Rows, each with roughly how far along a hidden order it lies (0 to 20):
[  5 -46 -21  -5   6   8  -5   6 -16 -13  17   5  -9  -2  -3 -24   5   3
   6  -4 -17 -11 -11  -5  11   0 -17 -39   5  -2 -15  -4  -2 -16] | 0
[  0 -11  -8  -7  -1  11  -3  -6   1   6  -4  -2   2   2   1   0   0   1
   0   1   0   1  -3  -5 -12   4   4   3   1   3   5   1   3   7] | 10
[  1 -13 -10 -12  -4  20  -2 -13   4  12 -18  -5   1   6   1  15  -2   2
  -1   4   5   4  -3 -10 -24   9  13  20   1   7  13   3   8  17] | 14
[  3  43  28  11  -3   9  12  -4  24  11 -39  -9  -1   5   4  17 -13  -9
  -7   6  19  16  19   5 -17   3  19  43  -2   6  17  10  14  21] | 20
[  3  17  12   6  -1   9   7  -1  12   5 -23  -5  -5   3   2   8  -8  -6
  -4   2   7   9  10   2 -10   3   9  21   0   5   9   5   9  15] | 15
[ -1   9   5   5   2 -14   2   6  -2  -7   8   3  -1  -3  -1  -5   2  -1
   1  -2  -2  -2   1   6  15  -5  -6  -9  -1  -4  -7  -2  -5 -10] | 6
[  0   6   2  -3  -3  11   1  -8   8  10 -15  -5   1   4   2  10  -4  -1
  -3   3   8   6   3  -3 -18   5  11  22   0   5  11   3   6  13] | 14
[-10   5  -3  -8  -5 -17  -8  -5  -5   6  19   5  13  -3   0  10   9   7
   1   0   0  -4  -8   0   1  -3   3   2  -4  -3  -1  -4 -14  -2] | 8
[  5   7   7   5   1   9   5   1   7   0 -17  -3  -5   2   1  -1  -6  -4
  -2   1   4   5   8   2  -4   1   5   9   1   2   4   5   8   4] | 11

New part:
[  4 -40 -27  -1   5  20 -16   4   0  -3  -7   1 -15  -2  12   3  37 -34
  17  13   6   2   1  43  -9  15   2 -17   4 -33   3   3   8  -2 -17] | 17
[  5 -29 -12  -4  -9   7   9  15  -8  -2   4  -9   7  14 -12   8  31  13
  -7   4  -1  15  -8   2   0   0 -21   6  13  30  18   2  -8 -12 -22] | 0
[  6 -22 -11   8   5  31   3  -3  -6   6  17   1  -1   6   7 -18  11 -22
  31   5   8  11  -2  30 -11  13  -6  10  16  -7  -3   4  11   1 -27] | 20
[-16  27   6 -23  -7   2  32  16  12  13   2   8   7  20  -7  -3  -2 -20
 -26  -2  24  22   0  10   5  12  -9 -14   8 -25  -4 -17  28   5 -16] | 4
[ 31   3   6 -28  -3 -10  37  11   7   6  62  17  22  -9   2  16  19   3
   9  -8  27  20   0   4   3  11   0  12   4  -4  11  -1  10  36 -35] | 18
[  9 -25  -3 -12  -3  11   6   6  -1   2   1 -16  11   8   1 -13  28 -12
   2  -2   3  16 -14   1   1  -2 -20   3   6  23   1   9  16 -15 -28] | 4
[ 17  52 -30  -2   1  19  -9  -3  10  -3 -12   5  10 -11  -1  21   7 -20
 -51  -5  15  -6  -4  -9  -6  -1   6 -19  -4  -4  -1  -1  22 -11 -16] | 6
[  6   2 -15  12 -17  16 -11  -2   5   4  30  12  16 -10  -7  32 -14   5
 -34   0  -5  25 -11   9 -13   2  16  -6  -7 -29   4 -16 -15  10   2] | 11
[ 23  30 -50  -9  10  10  -7   4  16  -5  -4 -12  -1  -7   6  33  26 -29
 -47  -1  27   0  -7  -8  -6  11  29 -17   4 -10   4   5  31  -1 -25] | 6
[  1 -33   9   3 -12  -8 -12   1   4   4  11  -5   9 -10   7   8   0 -12
 -14   5  -8  32 -15  -1  -8   6  13 -13 -15 -42  -2  -8 -14   3   8] | 10

New part:
[  6  17  24 -24  11  -6  16   6  26   1   1 -16   1  12  -9   0  18  22
  19  41   4] | 2
[-5  9  1 -3  0 -6  4  8 -1  2  0 -9  1  6 -5  5 -5  4  4  4 -3] | 20
[  7  21  29 -24  12  -8  17   8  24   1   2 -19   2  13 -13   0  17  16
  21  44   4] | 1
[  9  16  31 -22  14  -5  21   5  27   1   2 -15   1  11  -9  -2  13  15
  16  33   5] | 2
[ -5  14   5  -6  -3  -6   2   9   3   2   0 -14   1   1  -6   6   0   3
   2  10  -2] | 20
[-6 13 -7 -6 -4 -6  7 10 -1  3  1 -9  2  1 -8  8  0  3  4  9 -3] | 20
[  8  22  29 -24  12 -14  19  12  22   1   1 -17   2  13 -11   0  17  17
  24  39   4] | 0
[  9  13  33 -19  13  -7  18   6  28   0   2 -16   2  14  -8   1  14  15
  18  34   4] | 0
[  4  20  30 -22  12  -7  18   9  29   3   2 -21   1  10 -11   2  12  17
  17  36   4] | 2
[  6  20  23 -27  15  -6  15   8  20   0   2 -18   1  11 -10  -1  22  14
  17  33   4] | 2
[  9  14  29 -19  12  -4  14   1  26   0   1 -12   1  12  -8  -3  16  13
  17  32   5] | 2
[  6  17  35 -20  10  -7  19   8  24   2   2 -17   2  12 -12   1  15  15
  17  34   5] | 2
[  0  15  27 -29  -2  -9   9   6  16   7   3 -26  -1   4  -5  -1   6  12
  14  26   2] | 20
[ 12  10  19 -19  14  -3  12   2  32  -1   1  -9   0   9  -8  -6  11  19
  19  28   7] | 2
[ -4  10  30 -34   4 -11   9   8  17   8   3 -31   0   6  -5   0   2  12
   9  30   1] | 20
[  8  20  28 -27  16  -4  17   6  29  -1   1 -18   1   9 -10  -2  15  14
  22  38   4] | 0
[  0   4  30 -26   3  -6  12   5  10   7   2 -24  -1  11  -4  -3   3  12
  12  19   2] | 20
[  8  12  31 -13  13  -3  17   5  27   1   1 -13   1   5 -11  -1  15  16
  21  44   4] | 2
[  6  21  28 -20  13  -8  16   7  25   1   1 -17   1  11 -10   1  13  17
  20  35   3] | 2
[-4  5  2 -4 -2 -4  3  5 -2  1  0 -6  1  3 -3  4 -1  1  2 -3  0] | 20
[ 13  12  32 -17  20  -1  14   3  19  -1   1 -11   0  10  -6  -5  15  10
  13  23   7] | 1
